Here is a tiny trained network, its code and every weight. The questions are about switching its units off for an input and a class, where a switched-off unit gives its printed mean instead of its output.

import numpy as np


def w(rows, s, z=0):
    codes = np.array(rows[::2]) - 128.0
    scale = np.full(codes.shape[1], s)
    scale[-1] = z or s
    return codes * scale


def norm(h):
    return h / np.sqrt((h * h).mean(-1, keepdims=True) + 1e-5)


def f(y):
    return y / 2 * (1 + np.tanh(0.7978845608 * (y + 0.044715 * y**3)))


def log_softmax(a):
    a = a - a.max(-1, keepdims=True)
    return a - np.log(np.exp(a).sum(-1, keepdims=True))


def net(x, mask):
    res = np.array(x, float).reshape(1, 8) / 4 @ E
    u = 0
    for l in range(2):
        y = f(norm(res) @ A[l][:, :-1].T + A[l][:, -1])
        res = res + np.where(mask[u : u + 11], y, B[l][:, -1]) @ B[l][:, :-1]
        u += 11
    return log_softmax(norm(res)[-1] @ U[:, :-1].T + U[:, -1])


A, B = {}, {}
E = w([
[140,141,120,149,132,101,156,128,137],'x0',
[119,171,168,112,131,36,85,129,76],'x1',
[102,128,149,109,127,158,112,137,124],'x2',
[171,201,131,203,117,153,56,158,182],'x3',
[129,135,125,130,130,130,133,127,121],'x4',
[106,128,126,108,134,161,105,131,110],'x5',
[208,197,129,2,143,143,138,103,175],'x6',
[144,116,134,137,122,108,130,117,143],'x7',
],0.0093)
A[0] = w([
[141,114,124,152,133,86,143,143,152,40],'0.n1',
[115,177,169,144,91,66,71,139,58,72],'0.n2',
[96,117,124,224,116,124,89,164,113,94],'0.n3',
[116,114,153,201,134,122,107,149,64,72],'0.n4',
[138,186,128,246,133,169,36,128,173,52],'0.n5',
[182,206,123,95,117,146,113,140,143,108],'0.n6',
[136,107,91,205,97,244,170,101,188,65],'0.n7',
[127,143,127,134,116,78,111,108,128,39],'0.n8',
[84,72,133,112,139,92,164,113,85,1],'0.n9',
[98,85,115,183,103,137,126,153,96,77],'0.n10',
[100,175,129,137,136,58,62,90,98,55],'0.n11',
],0.011,0.0023)
B[0] = w([
[112,130,135,132,133,181,74,126,104,133],'0.n1',
[156,81,119,106,206,144,97,182,138,204],'0.n2',
[110,142,103,116,135,156,110,51,175,206],'0.n3',
[127,125,127,132,130,105,113,61,173,183],'0.n4',
[144,179,145,154,3,106,192,189,62,247],'0.n5',
[154,139,117,98,85,123,82,57,173,192],'0.n6',
[148,69,151,93,236,100,68,184,120,216],'0.n7',
[102,135,131,88,141,170,78,152,94,143],'0.n8',
[146,129,106,154,46,157,167,159,115,175],'0.n9',
[131,154,108,129,155,118,126,60,138,176],'0.n10',
[165,61,144,131,191,125,123,171,143,187],'0.n11',
],0.015,0.011)
A[1] = w([
[119,89,106,84,149,102,156,93,94,159],'1.n1',
[143,163,162,64,115,113,96,131,152,140],'1.n2',
[131,105,117,126,167,134,121,88,116,98],'1.n3',
[184,106,119,145,119,90,113,115,133,131],'1.n4',
[106,130,114,129,142,127,145,118,140,49],'1.n5',
[116,155,102,121,64,123,149,86,144,143],'1.n6',
[82,157,118,162,161,110,129,99,129,45],'1.n7',
[109,177,131,112,148,123,96,3,174,96],'1.n8',
[121,126,164,129,220,105,113,197,118,61],'1.n9',
[88,111,122,130,74,121,233,148,69,4],'1.n10',
[78,113,136,188,148,112,110,96,88,108],'1.n11',
],0.015,0.0024)
B[1] = w([
[142,193,151,195,86,149,24,176,135,205],'1.n1',
[33,94,104,254,164,110,191,82,114,241],'1.n2',
[150,195,146,138,136,61,145,134,81,176],'1.n3',
[26,118,122,44,169,191,159,95,66,225],'1.n4',
[119,124,111,178,110,132,71,108,122,119],'1.n5',
[117,87,157,86,182,156,99,175,76,209],'1.n6',
[97,105,105,103,114,172,137,55,132,140],'1.n7',
[19,142,132,148,98,139,197,50,200,254],'1.n8',
[201,16,90,90,209,121,111,180,182,253],'1.n9',
[209,240,162,156,37,102,98,186,70,207],'1.n10',
[104,154,151,14,153,125,239,91,219,165],'1.n11',
],0.0089,0.0079)
U = w([
[64,129,113,111,156,152,155,14,208,254],'0',
[204,25,104,85,254,124,77,202,173,68],'1',
[189,181,134,141,37,143,122,181,75,41],'2',
],0.0093,0.00093)

Each question gives the input, the list of numbers given to net, and the class t.
The units are the neurons (one row each of A and B). Each row of codes is followed by its name. A weight is (code - 128) times the scale printed after its matrix; where a second scale follows, it is the last column's (A, B and U).
mask holds one flag per neuron, layer by layer. A switched-off neuron (its flag False) gives its mean, the last column of its row in B, instead of its output. The means were averaged over made-up inputs and are rounded, as every weight is.
A unit's drop is (log p(t) with every unit on - log p(t) with that unit switched off) / (log p(t) with every unit on - log p(t) with every unit switched off).
The circuit of an input: a set's keep is (log p(t) with only the set's units on - log p(t) with every unit switched off) / (log p(t) with every unit on - log p(t) with every unit switched off). Starting from the 12 units with the biggest drops (on a tie, the unit counted first), units are removed one at a time, each time the one whose removal leaves the highest keep (on an exact tie, the one counted first), for as long as the keep stays at least 0.8.
circuit, biggest first: the units of the circuit, biggest drop first
k most important neurons: the k neurons with the biggest drops, biggest first
top k neurons in layer l: the k neurons of layer l with the biggest drops, biggest first
drop when u is switched off: that unit's drop, to one decimal
input [-6,-7,1,-7,1,7,7,-4], class 0: top 2 neurons in layer 1 -> 1.n9, 1.n10
input [-5,-5,8,-6,-1,1,-4,1], class 2: top 3 neurons in layer 0 -> 0.n9, 0.n2, 0.n11
input [-3,-4,8,6,1,7,-1,-1], class 2: top 2 neurons in layer 0 -> 0.n5, 0.n2
input [-6,0,8,3,-3,7,-5,6], class 0: circuit, biggest first -> 0.n3
input [-3,-2,-6,-8,5,-8,7,1], class 2: 3 most important neurons -> 0.n3, 0.n4, 0.n7
input [-8,-7,-5,7,-5,-4,8,8], class 0: 2 most important neurons -> 0.n6, 0.n2
input [1,6,2,5,-8,7,-7,-1], class 0: top 2 neurons in layer 0 -> 0.n3, 0.n4
input [4,-7,2,0,8,0,-8,-1], class 0: 3 most important neurons -> 0.n3, 0.n10, 0.n2
input [-4,3,8,-5,-4,3,-3,-3], class 2: top 2 neurons in layer 0 -> 0.n7, 0.n9
input [-7,0,-5,-4,3,4,-3,7], class 2: 3 most important neurons -> 0.n9, 1.n10, 0.n6
input [-5,-6,-3,0,-2,-2,-7,1], class 0: 3 most important neurons -> 0.n3, 0.n10, 0.n2
input [-2,7,-3,3,-8,-6,8,5], class 0: 2 most important neurons -> 0.n6, 0.n7
input [5,1,1,-8,-5,-8,-3,5], class 2: drop when 1.n2 is switched off -> 0.0
input [-8,2,-6,8,4,-5,-3,0], class 2: top neuron in layer 0 -> 0.n5
input [-4,-3,7,3,8,3,-5,0], class 0: drop when 0.n3 is switched off -> 0.3
input [-4,-1,8,5,-5,1,-3,1], class 2: drop when 0.n5 is switched off -> 2.6
